Here is a tiny trained network, its code and every weight. The questions are about switching its units off for an input and a class, where a switched-off unit gives its printed mean instead of its output.

import numpy as np


def w(rows, s, z=0):
    codes = np.array(rows[::2]) - 128.0
    scale = np.full(codes.shape[1], s)
    scale[-1] = z or s
    return codes * scale


def norm(h):
    return h / np.sqrt((h * h).mean(-1, keepdims=True) + 1e-5)


def f(y):
    return np.maximum(y, 0)


def log_softmax(a):
    a = a - a.max(-1, keepdims=True)
    return a - np.log(np.exp(a).sum(-1, keepdims=True))


def net(x, mask):
    res = np.array(x, float).reshape(1, 8) / 4 @ E
    u = 0
    for l in range(2):
        y = f(norm(res) @ A[l][:, :-1].T + A[l][:, -1])
        res = res + np.where(mask[u : u + 11], y, B[l][:, -1]) @ B[l][:, :-1]
        u += 11
    return log_softmax(norm(res)[-1] @ U[:, :-1].T + U[:, -1])


A, B = {}, {}
E = w([
[103,139,244,66,156,64],'x0',
[80,248,89,155,118,33],'x1',
[132,124,127,128,126,122],'x2',
[128,127,129,127,129,128],'x3',
[128,127,128,128,127,129],'x4',
[130,127,129,130,128,127],'x5',
[207,226,149,54,84,132],'x6',
[128,128,127,131,126,125],'x7',
],0.012)
A[0] = w([
[167,125,125,88,96,168,9],'L0N1',
[171,165,135,106,101,143,140],'L0N2',
[128,160,9,164,105,120,127],'L0N3',
[175,114,94,121,95,207,3],'L0N4',
[146,60,197,98,118,184,155],'L0N5',
[91,80,119,161,152,149,57],'L0N6',
[198,48,110,116,131,204,171],'L0N7',
[122,137,130,110,162,75,32],'L0N8',
[230,182,147,106,82,135,139],'L0N9',
[90,142,170,103,149,97,126],'L0N10',
[152,82,233,119,133,124,109],'L0N11',
],0.013,0.0045)
B[0] = w([
[221,90,156,151,123,118,164],'L0N1',
[128,138,119,93,110,181,192],'L0N2',
[117,113,56,96,202,179,209],'L0N3',
[207,139,199,179,109,94,184],'L0N4',
[119,117,2,95,187,161,239],'L0N5',
[98,135,92,45,93,105,173],'L0N6',
[61,164,216,193,33,132,254],'L0N7',
[91,136,144,187,87,129,151],'L0N8',
[170,207,137,68,92,222,237],'L0N9',
[178,119,167,136,127,90,188],'L0N10',
[141,147,35,79,210,126,209],'L0N11',
],0.011,0.0098)
A[1] = w([
[122,106,189,206,159,12,10],'L1N1',
[111,72,144,148,107,50,2],'L1N2',
[58,177,84,173,62,140,127],'L1N3',
[107,55,82,196,216,127,112],'L1N4',
[171,144,199,157,33,185,32],'L1N5',
[173,166,129,62,150,134,125],'L1N6',
[30,87,167,178,90,107,133],'L1N7',
[72,64,84,149,213,85,177],'L1N8',
[48,59,191,236,36,125,100],'L1N9',
[138,210,247,88,31,94,145],'L1N10',
[88,108,182,167,154,43,41],'L1N11',
],0.013,0.0065)
B[1] = w([
[221,138,207,147,38,251,167],'L1N1',
[173,157,151,240,89,82,141],'L1N2',
[189,77,155,59,120,138,208],'L1N3',
[71,80,142,149,169,35,207],'L1N4',
[101,102,209,184,105,39,209],'L1N5',
[103,102,78,107,133,176,232],'L1N6',
[192,187,104,62,161,159,196],'L1N7',
[120,162,187,200,81,80,244],'L1N8',
[173,225,64,14,147,219,209],'L1N9',
[59,49,106,199,192,24,255],'L1N10',
[155,88,141,174,76,183,163],'L1N11',
],0.014,0.0091)
U = w([
[160,181,57,19,159,222,253],'0',
[32,100,114,203,205,8,43],'1',
[184,131,251,243,32,148,36],'2',
],0.02,0.0027)

Each question gives the input, the list of numbers given to net, and the class t.
The units are the neurons (one row each of A and B). Each row of codes is followed by its name. A weight is (code - 128) times the scale printed after its matrix; where a second scale follows, it is the last column's (A, B and U).
mask holds one flag per neuron, layer by layer. A switched-off neuron (its flag False) gives its mean, the last column of its row in B, instead of its output. The means were averaged over made-up inputs and are rounded, as every weight is.
A unit's drop is (log p(t) with every unit on - log p(t) with that unit switched off) / (log p(t) with every unit on - log p(t) with every unit switched off).
The circuit of an input: a set's keep is (log p(t) with only the set's units on - log p(t) with every unit switched off) / (log p(t) with every unit on - log p(t) with every unit switched off). Starting from the 12 units with the biggest drops (on a tie, the unit counted first), units are removed one at a time, each time the one whose removal leaves the highest keep (on an exact tie, the one counted first), for as long as the keep stays at least 0.8.
units of the circuit, in order: the units of the circuit, biggest drop first
most important unit: the unit with the biggest drop
top k neurons: the k neurons with the biggest drops, biggest first
k most important neurons of layer l: the k neurons of layer l with the biggest drops, biggest first
drop when u is switched off: that unit's drop, to one decimal
input [0,-2,-5,0,-1,1,4,-8], class 2: most important unit -> L1N5
input [1,5,7,-5,-5,7,-1,-7], class 2: top 4 neurons -> L0N9, L0N5, L0N7, L0N11
input [0,-5,-4,-4,2,-3,6,-4], class 2: top 4 neurons -> L0N7, L1N5, L0N4, L0N3
input [2,4,3,-8,1,7,8,5], class 1: top 2 neurons -> L1N10, L0N5
input [0,-5,7,-8,7,-3,-6,-6], class 0: top 2 neurons -> L0N7, L0N3
input [1,1,0,6,-3,1,4,7], class 1: top 3 neurons -> L0N5, L1N10, L0N11
input [1,1,0,6,2,0,-2,-2], class 2: top 3 neurons -> L0N9, L0N7, L0N5
input [-6,-1,-4,0,-1,2,-7,-2], class 0: top 2 neurons -> L1N9, L0N5
input [-8,4,7,-2,-5,-8,0,0], class 1: 2 most important neurons of layer 1 -> L1N4, L1N9
input [-8,-7,6,4,-4,-1,1,-8], class 2: top 2 neurons -> L1N5, L0N4
input [7,3,-8,-2,8,-6,-1,3], class 2: top 2 neurons -> L0N9, L1N1
input [-1,-1,2,-3,-1,-1,-8,-3], class 0: top 2 neurons -> L1N9, L0N11
input [0,-1,6,-5,2,-7,1,2], class 2: 2 most important neurons of layer 1 -> L1N5, L1N4
input [6,7,-3,6,3,4,7,4], class 1: units of the circuit, in order -> L1N10
input [5,1,-2,-1,4,6,-7,0], class 2: drop when L1N1 is switched off -> 0.1
input [4,6,5,4,-1,1,4,-1], class 1: drop when L1N10 is switched off -> 0.2
input [-1,-8,-3,4,-4,-8,2,-4], class 2: drop when L0N7 is switched off -> 2.9
